Below is a small trained network, with its code and all its weights. Each question gives an input and a class and asks what happens when units are switched off, that is, made to give their printed mean instead of their output.

import numpy as np


def w(rows, s, z=0):
    codes = np.array(rows[::2]) - 128.0
    scale = np.full(codes.shape[1], s)
    scale[-1] = z or s
    return codes * scale


def norm(h):
    return h / np.sqrt((h * h).mean(-1, keepdims=True) + 1e-5)


def f(y):
    return y / 2 * (1 + np.tanh(0.7978845608 * (y + 0.044715 * y**3)))


def log_softmax(a):
    a = a - a.max(-1, keepdims=True)
    return a - np.log(np.exp(a).sum(-1, keepdims=True))


def net(x, mask):
    res = np.array(x, float).reshape(1, 6) / 4 @ E
    u = 0
    for l in range(2):
        y = f(norm(res) @ A[l][:, :-1].T + A[l][:, -1])
        res = res + np.where(mask[u : u + 16], y, B[l][:, -1]) @ B[l][:, :-1]
        u += 16
    return log_softmax(norm(res)[-1] @ U[:, :-1].T + U[:, -1])


A, B = {}, {}
E = w([
[223,147,120,96,132,134,65],'x0',
[128,129,128,128,129,127,128],'x1',
[128,127,127,128,127,130,129],'x2',
[102,250,118,121,58,111,105],'x3',
[128,127,127,127,127,129,128],'x4',
[112,142,118,148,184,204,81],'x5',
],0.016)
A[0] = w([
[100,80,95,148,202,221,113,3],'L0N1',
[88,78,120,118,146,158,199,113],'L0N2',
[97,145,167,172,135,162,44,115],'L0N3',
[113,100,173,158,53,43,248,100],'L0N4',
[92,90,122,100,139,107,180,19],'L0N5',
[230,54,108,174,176,124,102,86],'L0N6',
[31,202,140,121,96,131,141,70],'L0N7',
[187,100,53,77,176,99,129,25],'L0N8',
[47,203,100,206,86,103,127,54],'L0N9',
[121,150,154,141,177,62,101,112],'L0N10',
[127,126,105,133,131,128,128,122],'L0N11',
[136,127,55,113,125,149,158,107],'L0N12',
[46,76,127,184,171,116,187,114],'L0N13',
[223,118,108,77,108,48,105,94],'L0N14',
[173,254,81,106,67,153,131,21],'L0N15',
[190,47,166,145,127,87,196,18],'L0N16',
],0.0081,0.0051)
B[0] = w([
[63,174,216,99,84,119,87,173],'L0N1',
[114,138,113,176,103,72,77,188],'L0N2',
[135,105,85,133,176,186,116,160],'L0N3',
[171,106,45,8,186,78,106,254],'L0N4',
[142,102,91,151,145,84,93,138],'L0N5',
[117,213,184,2,117,140,177,224],'L0N6',
[172,114,122,97,126,201,212,197],'L0N7',
[135,144,158,123,125,155,194,148],'L0N8',
[157,129,145,95,155,179,202,199],'L0N9',
[120,108,118,117,100,143,124,123],'L0N10',
[130,138,137,134,139,121,131,126],'L0N11',
[121,150,145,126,139,118,122,120],'L0N12',
[98,119,135,219,78,108,29,226],'L0N13',
[166,99,215,186,57,185,178,202],'L0N14',
[127,44,108,215,131,52,96,198],'L0N15',
[177,77,104,153,150,98,184,200],'L0N16',
],0.0082,0.0062)
A[1] = w([
[117,195,130,40,191,160,123,6],'L1N1',
[75,200,83,136,233,213,156,2],'L1N2',
[1,141,166,246,170,223,161,78],'L1N3',
[138,143,14,25,148,168,178,89],'L1N4',
[157,98,122,127,225,182,138,60],'L1N5',
[86,137,112,181,93,69,129,145],'L1N6',
[42,78,76,84,97,14,199,104],'L1N7',
[155,151,6,131,160,99,30,41],'L1N8',
[60,54,118,177,168,84,60,126],'L1N9',
[112,208,16,174,85,222,114,44],'L1N10',
[167,178,149,126,206,195,27,123],'L1N11',
[92,138,133,115,112,136,163,131],'L1N12',
[65,164,63,79,103,145,240,45],'L1N13',
[122,139,191,178,107,122,59,144],'L1N14',
[167,192,62,138,32,16,141,82],'L1N15',
[46,79,209,115,198,23,92,144],'L1N16',
],0.0098,0.0057)
B[1] = w([
[125,35,183,105,171,179,58,147],'L1N1',
[214,115,136,152,68,145,204,178],'L1N2',
[98,109,105,79,2,139,182,231],'L1N3',
[18,155,166,134,122,131,143,190],'L1N4',
[75,178,170,123,98,148,110,149],'L1N5',
[164,54,193,98,180,179,93,166],'L1N6',
[177,208,120,210,222,164,97,254],'L1N7',
[187,102,104,162,169,55,169,158],'L1N8',
[124,160,69,75,106,89,107,202],'L1N9',
[225,115,60,170,169,138,153,190],'L1N10',
[88,110,102,139,196,94,106,221],'L1N11',
[125,110,126,140,141,106,146,143],'L1N12',
[79,160,199,140,186,137,135,186],'L1N13',
[82,143,100,109,134,78,118,169],'L1N14',
[52,90,176,146,96,142,77,222],'L1N15',
[139,157,64,137,119,124,123,211],'L1N16',
],0.011,0.0073)
U = w([
[183,122,40,191,203,73,88,253],'0',
[234,114,204,45,93,106,227,43],'1',
[43,208,225,174,194,107,151,82],'2',
[131,102,209,158,16,80,44,58],'3',
[8,112,61,62,51,112,98,168],'4',
[105,98,168,38,216,191,57,52],'5',
[129,139,109,144,56,209,249,126],'6',
],0.02,0.002)

Each question gives the input, the list of numbers given to net, and the class t.
The units are the neurons (one row each of A and B). Each row of codes is followed by its name. A weight is (code - 128) times the scale printed after its matrix; where a second scale follows, it is the last column's (A, B and U).
mask holds one flag per neuron, layer by layer. A switched-off neuron (its flag False) gives its mean, the last column of its row in B, instead of its output. The means were averaged over made-up inputs and are rounded, as every weight is.
A unit's drop is (log p(t) with every unit on - log p(t) with that unit switched off) / (log p(t) with every unit on - log p(t) with every unit switched off).
The circuit of an input: a set's keep is (log p(t) with only the set's units on - log p(t) with every unit switched off) / (log p(t) with every unit on - log p(t) with every unit switched off). Starting from the 12 units with the biggest drops (on a tie, the unit counted first), units are removed one at a time, each time the one whose removal leaves the highest keep (on an exact tie, the one counted first), for as long as the keep stays at least 0.8.
units of the circuit, in order: the units of the circuit, biggest drop first
unit that matters most: the unit with the biggest drop
k most important neurons: the k neurons with the biggest drops, biggest first
top k neurons in layer l: the k neurons of layer l with the biggest drops, biggest first
drop of u: that unit's drop, to one decimal
input [0,0,-2,1,7,-7], class 2: units of the circuit, in order : (L1N7 L1N15)
input [-8,6,8,-7,4,2], class 4: unit that matters most : L1N3
input [-7,-6,3,0,6,4], class 4: units of the circuit, in order : (L0N13 L1N9)
input [2,-2,3,7,5,0], class 3: 3 most important neurons : (L1N15 L0N15 L1N7)
input [-7,-5,4,1,-7,4], class 6: top 2 neurons in layer 0 : (L0N7 L0N9)
input [2,-2,5,6,8,0], class 3: top 2 neurons in layer 0 : (L0N15 L0N4)
input [1,-4,5,5,-1,-2], class 3: top 2 neurons in layer 0 : (L0N15 L0N6)
input [1,0,-6,7,-4,-2], class 3: 4 most important neurons : (L0N15 L1N15 L0N6 L0N4)
input [0,-4,8,8,-7,-3], class 2: top 3 neurons in layer 0 : (L0N13 L0N9 L0N7)
input [1,3,4,6,-5,7], class 0: top 2 neurons in layer 1 : (L1N10 L1N11)
input [1,3,-1,8,0,-5], class 3: top 2 neurons in layer 0 : (L0N15 L0N6)
input [2,5,6,1,5,-7], class 3: 2 most important neurons : (L1N15 L0N14)
input [-5,4,-8,5,-5,1], class 6: 2 most important neurons : (L1N2 L0N6)
input [4,-1,1,1,6,-6], class 3: units of the circuit, in order : (L1N15)
input [2,2,5,3,2,0], class 3: 2 most important neurons : (L0N15 L0N4)
input [8,7,-2,-5,2,-1], class 1: drop of L0N14 : 0.2
input [-3,5,-4,-3,4,-6], class 0: drop of L0N16 : 0.0
input [0,3,0,-1,0,-4], class 0: drop of L1N7 : 0.3
input [0,-3,-4,-8,8,6], class 4: 2 most important neurons : (L0N4 L1N3)
input [8,3,4,-4,8,-1], class 1: unit that matters most : L0N14
